Below is a small trained network, with its code and all its weights. Each question gives an input and a target symbol and asks what happens when units are switched off, that is, made to give their printed mean instead of their output.

import numpy as np


def w(rows, s, z=0):
    codes = np.array(rows[::2]) - 128.0
    scale = np.full(codes.shape[1], s)
    scale[-1] = z or s
    return codes * scale


def f(y):
    return np.maximum(y, 0)


def softmax(a):
    e = np.exp(a - a.max(-1, keepdims=True))
    return e / e.sum(-1, keepdims=True)


def log_softmax(a):
    a = a - a.max(-1, keepdims=True)
    return a - np.log(np.exp(a).sum(-1, keepdims=True))


def net(x, mask):
    ids = ['ΦΨγδεθλξπτω'.index(c) for c in x.split()]
    T = len(ids)
    res = E[ids] + P[:T]
    r = res
    for j in range(2):
        rows = slice(3 * j, 3 * j + 3)
        q, k, v = (r @ M[0][rows].T for M in (Q, K, V))
        z = softmax(np.where(np.tri(T) > 0, q @ k.T / 3**0.5, -1e9)) @ v
        o = O[0][rows]
        res = res + np.where(mask[j], z, o[:, -1]) @ o[:, :-1]
    y = f(res @ A[0][:, :-1].T + A[0][:, -1])
    res = res + np.where(mask[2:26], y, B[0][:, -1]) @ B[0][:, :-1]
    return log_softmax(res[-1] @ U[:, :-1].T + U[:, -1])


Q, K, V, O, A, B = {}, {}, {}, {}, {}, {}
E = w([
[166,140,117],'Φ',
[136,153,122],'Ψ',
[43,114,174],'γ',
[246,3,145],'δ',
[121,164,117],'ε',
[80,133,202],'θ',
[113,160,111],'λ',
[164,141,52],'ξ',
[83,112,39],'π',
[98,137,142],'τ',
[181,143,113],'ω',
],0.025)
P = w([
[35,254,66],'0',
[104,121,134],'1',
[112,119,116],'2',
[117,117,135],'3',
[114,122,121],'4',
[115,115,127],'5',
[119,129,127],'6',
],0.007)
Q[0] = w([
[130,123,139],'h1',
[231,194,8],'h1',
[195,98,118],'h1',
[246,116,84],'h2',
[215,86,160],'h2',
[91,127,106],'h2',
],0.018)
K[0] = w([
[153,127,155],'h1',
[101,253,100],'h1',
[107,172,118],'h1',
[179,63,133],'h2',
[144,54,154],'h2',
[101,155,143],'h2',
],0.024)
V[0] = w([
[95,120,84],'h1',
[163,219,178],'h1',
[55,137,168],'h1',
[76,2,119],'h2',
[174,101,38],'h2',
[167,124,161],'h2',
],0.0097)
O[0] = w([
[40,77,186,200],'h1',
[138,231,178,131],'h1',
[194,145,213,179],'h1',
[11,254,80,42],'h2',
[67,51,56,253],'h2',
[68,104,126,77],'h2',
],0.0058,0.0054)
A[0] = w([
[55,112,56,156],'n1',
[212,67,106,28],'n2',
[138,131,96,61],'n3',
[93,153,95,106],'n4',
[110,104,153,63],'n5',
[188,81,130,84],'n6',
[199,47,123,16],'n7',
[218,20,142,34],'n8',
[173,115,74,72],'n9',
[77,114,237,113],'n10',
[97,129,116,87],'n11',
[51,208,104,169],'n12',
[73,92,208,87],'n13',
[244,61,109,1],'n14',
[32,224,115,196],'n15',
[63,130,182,141],'n16',
[13,202,152,17],'n17',
[245,140,125,147],'n18',
[187,164,116,117],'n19',
[254,122,100,56],'n20',
[86,117,211,122],'n21',
[129,121,138,85],'n22',
[232,116,144,74],'n23',
[184,85,114,57],'n24',
],0.01,0.0094)
B[0] = w([
[167,131,221,254],'n1',
[4,200,132,145],'n2',
[122,119,123,133],'n3',
[159,143,104,153],'n4',
[173,126,66,135],'n5',
[138,168,163,143],'n6',
[53,188,179,138],'n7',
[81,188,175,158],'n8',
[74,152,123,161],'n9',
[99,127,42,215],'n10',
[160,118,111,136],'n11',
[77,94,131,186],'n12',
[133,156,139,189],'n13',
[22,237,109,141],'n14',
[86,100,210,202],'n15',
[118,158,64,187],'n16',
[254,74,92,152],'n17',
[198,194,145,172],'n18',
[150,134,127,142],'n19',
[188,212,96,148],'n20',
[108,212,16,197],'n21',
[125,120,113,128],'n22',
[72,136,94,143],'n23',
[20,182,124,138],'n24',
],0.0053,0.0091)
U = w([
[136,120,151,133],'Φ',
[120,188,132,111],'Ψ',
[121,142,29,156],'γ',
[117,124,169,139],'δ',
[109,74,90,228],'ε',
[114,139,124,107],'θ',
[141,119,151,167],'λ',
[8,166,66,3],'ξ',
[179,109,162,154],'π',
[38,101,174,140],'τ',
[54,198,135,78],'ω',
],0.011,0.0067)

Each question gives the input, a string of symbols that net reads in full, and the target symbol t.
The units are the heads (3 rows each of Q, K, V and O) and the neurons (one row each of A and B). Each row of codes is followed by its name. A weight is (code - 128) times the scale printed after its matrix; where a second scale follows, it is the last column's (O, A, B and U).
mask holds one flag per unit, heads first, then neurons. A switched-off unit (its flag False) gives its mean, the last column of its rows in O or B, instead of its output. The means were averaged over made-up inputs and are rounded, as every weight is.
A unit's drop is (log p(t) with every unit on - log p(t) with that unit switched off) / (log p(t) with every unit on - log p(t) with every unit switched off).
The circuit of an input: a set's keep is (log p(t) with only the set's units on - log p(t) with every unit switched off) / (log p(t) with every unit on - log p(t) with every unit switched off). Starting from the 12 units with the biggest drops (on a tie, the unit counted first), units are removed one at a time, each time the one whose removal leaves the highest keep (on an exact tie, the one counted first), for as long as the keep stays at least 0.8.
circuit, biggest first: the units of the circuit, biggest drop first
unit that matters most: the unit with the biggest drop
top k neurons: the k neurons with the biggest drops, biggest first
heads that matter: for each layer, one digit per head in row order, 1 if its drop is at least 0.15 and else 0, layers parted by /
drop of u: that unit's drop, to one decimal
input θ ξ θ, target Ψ: circuit, biggest first	h2, h1, n21
input γ ε τ δ ξ ω, target τ: circuit, biggest first	h2, n15, n12, n21
input ξ γ δ Φ τ, target ε: circuit, biggest first	h1, h2
input γ θ θ ξ θ, target ω: circuit, biggest first	h2
input π π λ, target τ: heads that matter	11
input θ Φ ω, target Ψ: heads that matter	10
input θ ξ Ψ θ, target ω: top 2 neurons	n21, n10
input ξ ξ ε δ θ, target ε: circuit, biggest first	h1, h2
input ξ γ δ Φ ξ ξ, target τ: top 2 neurons	n15, n1
input π π π ω θ γ γ, target ξ: circuit, biggest first	n21, n10
input π ξ θ γ, target ξ: top 4 neurons	n21, n10, n16, n1
input Φ γ δ ξ Φ Φ, target τ: top 2 neurons	n15, n12
input π δ Ψ, target τ: drop of n24	0.0
input θ γ ξ Φ τ ξ ω, target Ψ: drop of n20	0.2
input ξ ξ π, target ε: drop of h2	0.5
input θ λ ω ω θ Φ Φ, target Ψ: unit that matters most	h1
